Below are the code and all the weights of a small trained network. Each question names an input and a class and asks about switching units off, where a switched-off unit gives its printed mean instead of its output.

import numpy as np


def w(rows, s, z=0):
    codes = np.array(rows[::2]) - 128.0
    scale = np.full(codes.shape[1], s)
    scale[-1] = z or s
    return codes * scale


def f(y):
    return np.maximum(y, 0)


def log_softmax(a):
    a = a - a.max(-1, keepdims=True)
    return a - np.log(np.exp(a).sum(-1, keepdims=True))


def net(x, mask):
    res = np.array(x, float).reshape(1, 7) / 4 @ E
    y = f(res @ A[0][:, :-1].T + A[0][:, -1])
    res = res + np.where(mask, y, B[0][:, -1]) @ B[0][:, :-1]
    return log_softmax(res[-1] @ U[:, :-1].T + U[:, -1])


A, B = {}, {}
E = w([
[117,97,133,140,134,144,110,120,119,126,117],'x0',
[126,121,141,118,136,132,125,128,116,127,131],'x1',
[92,63,63,163,229,56,235,167,48,237,122],'x2',
[94,244,76,198,212,222,122,175,76,85,167],'x3',
[216,215,192,208,50,131,135,87,2,172,53],'x4',
[126,150,116,115,130,104,133,138,122,113,119],'x5',
[96,125,109,52,71,213,119,251,141,201,42],'x6',
],0.0072)
A[0] = w([
[155,55,179,74,78,72,124,138,181,160,79,119],'N1',
[188,190,156,138,75,135,93,115,36,157,30,115],'N2',
[160,180,202,169,85,114,155,92,30,182,65,69],'N3',
[78,196,88,143,179,217,96,182,115,115,148,90],'N4',
[106,148,160,79,76,196,85,189,141,127,85,53],'N5',
[116,118,96,153,202,80,173,50,111,169,137,77],'N6',
[82,123,63,77,161,126,127,116,173,140,195,55],'N7',
[140,178,144,124,92,181,66,85,155,35,132,114],'N8',
[98,88,103,178,214,63,224,155,49,226,121,155],'N9',
[126,192,87,202,204,237,127,186,86,70,172,107],'N10',
[146,161,176,91,61,153,41,95,157,46,149,120],'N11',
[179,38,155,71,61,24,157,86,151,175,106,93],'N12',
[151,120,149,201,175,52,144,3,118,40,216,4],'N13',
[100,105,103,102,171,109,125,151,183,122,188,100],'N14',
[150,142,146,164,166,50,98,45,123,85,215,21],'N15',
[160,153,183,108,90,150,68,80,162,56,158,120],'N16',
[183,185,129,171,97,154,151,61,76,169,81,91],'N17',
[110,132,69,70,142,151,123,192,100,193,60,44],'N18',
[157,72,154,78,64,44,113,89,168,146,99,44],'N19',
[122,189,104,177,171,186,145,147,99,119,164,7],'N20',
[60,93,92,26,174,128,113,168,247,98,210,139],'N21',
[124,82,90,106,136,153,206,225,76,208,85,91],'N22',
[150,133,139,90,57,205,74,171,152,58,98,133],'N23',
],0.0073,0.0022)
B[0] = w([
[110,190,30,72,87,164,33,72,77,158,133,212],'N1',
[211,61,128,167,165,182,99,129,139,66,50,221],'N2',
[203,48,90,205,192,170,123,116,137,33,51,215],'N3',
[118,158,46,35,90,202,44,60,77,152,139,190],'N4',
[103,146,208,89,133,145,191,205,217,203,86,195],'N5',
[71,215,187,117,87,74,178,162,186,178,162,181],'N6',
[204,69,118,183,149,139,104,105,117,60,82,184],'N7',
[79,164,174,186,176,61,167,66,142,160,220,201],'N8',
[93,149,157,193,210,22,173,73,150,113,250,232],'N9',
[110,196,68,56,34,185,54,20,53,133,178,207],'N10',
[97,158,165,181,185,26,202,97,165,172,206,216],'N11',
[121,159,37,74,89,162,57,32,57,144,203,223],'N12',
[74,182,211,28,29,230,199,254,223,221,25,212],'N13',
[193,86,88,176,192,142,126,112,152,81,81,186],'N14',
[131,138,173,90,90,198,145,215,184,139,36,189],'N15',
[83,158,138,167,180,48,180,118,111,139,190,202],'N16',
[180,65,104,185,186,166,135,121,85,82,63,195],'N17',
[98,154,179,102,84,157,188,209,174,169,87,189],'N18',
[119,169,52,65,81,145,110,65,26,168,138,200],'N19',
[133,178,64,79,120,134,58,58,78,137,143,169],'N20',
[229,31,94,197,225,207,135,113,147,23,17,250],'N21',
[62,167,207,134,135,72,220,205,230,213,184,208],'N22',
[89,155,201,162,165,50,213,126,206,180,184,209],'N23',
],0.0065,0.012)
U = w([
[48,150,173,200,200,21,199,94,148,169,238,92],'0',
[224,34,76,209,207,197,116,105,132,10,3,6],'1',
[85,178,1,23,24,193,33,22,33,166,185,29],'2',
[58,152,224,50,42,212,199,238,217,226,35,160],'3',
],0.0078,0.0016)

Each question gives the input, the list of numbers given to net, and the class t.
The units are the neurons (one row each of A and B). Each row of codes is followed by its name. A weight is (code - 128) times the scale printed after its matrix; where a second scale follows, it is the last column's (A, B and U).
mask holds one flag per neuron, in row order. A switched-off neuron (its flag False) gives its mean, the last column of its row in B, instead of its output. The means were averaged over made-up inputs and are rounded, as every weight is.
A unit's drop is (log p(t) with every unit on - log p(t) with that unit switched off) / (log p(t) with every unit on - log p(t) with every unit switched off).
The circuit of an input: a set's keep is (log p(t) with only the set's units on - log p(t) with every unit switched off) / (log p(t) with every unit on - log p(t) with every unit switched off). Starting from the 12 units with the biggest drops (on a tie, the unit counted first), units are removed one at a time, each time the one whose removal leaves the highest keep (on an exact tie, the one counted first), for as long as the keep stays at least 0.8.
circuit, biggest first: the units of the circuit, biggest drop first
unit that matters most: the unit with the biggest drop
top k neurons: the k neurons with the biggest drops, biggest first
drop when u is switched off: that unit's drop, to one decimal
input [-4,-7,-2,6,-4,2,-3], class 2: circuit, biggest first => [N10]
input [-7,7,-6,-2,3,-4,-8], class 3: top 2 neurons => [N13; N15]
input [-6,7,8,-8,7,4,6], class 0: top 3 neurons => [N22; N9; N10]
input [2,-2,4,-3,-5,-1,-1], class 1: top 2 neurons => [N21; N11]
input [1,-1,6,0,1,3,6], class 0: top 2 neurons => [N9; N13]
input [-6,-8,-8,-5,8,-7,3], class 0: top 2 neurons => [N11; N23]
input [-7,-6,6,-8,8,3,4], class 1: top 3 neurons => [N3; N2; N17]
input [-1,-7,-8,3,-7,6,7], class 0: top 3 neurons => [N23; N11; N8]
input [6,8,-7,5,2,2,-6], class 0: top 2 neurons => [N8; N11]
input [-8,-4,-4,-4,4,7,-6], class 3: top 2 neurons => [N13; N15]
input [8,-3,1,-8,2,6,8], class 2: top 2 neurons => [N12; N1]
input [-3,8,2,-5,6,-8,-7], class 3: top 2 neurons => [N13; N21]
input [6,-3,4,1,5,2,2], class 1: top 2 neurons => [N3; N2]
input [-2,4,-2,-3,-5,-1,2], class 1: unit that matters most => N21
input [3,5,2,7,-4,4,-8], class 3: top 3 neurons => [N13; N15; N12]
input [0,2,7,2,-8,-6,-3], class 1: top 2 neurons => [N21; N7]
input [7,-7,-7,5,6,1,4], class 0: top 2 neurons => [N23; N8]
input [6,-7,-5,-1,2,-2,1], class 0: drop when N4 is switched off => 0.0
input [0,1,-5,8,2,-8,5], class 2: drop when N10 is switched off => 0.8
input [-5,-6,3,6,7,-1,-4], class 1: drop when N3 is switched off => 1.0
input [-7,2,-3,0,-5,-2,-1], class 1: circuit, biggest first => [N21]
input [-1,-7,-8,-5,-4,-4,8], class 0: drop when N8 is switched off => 0.1
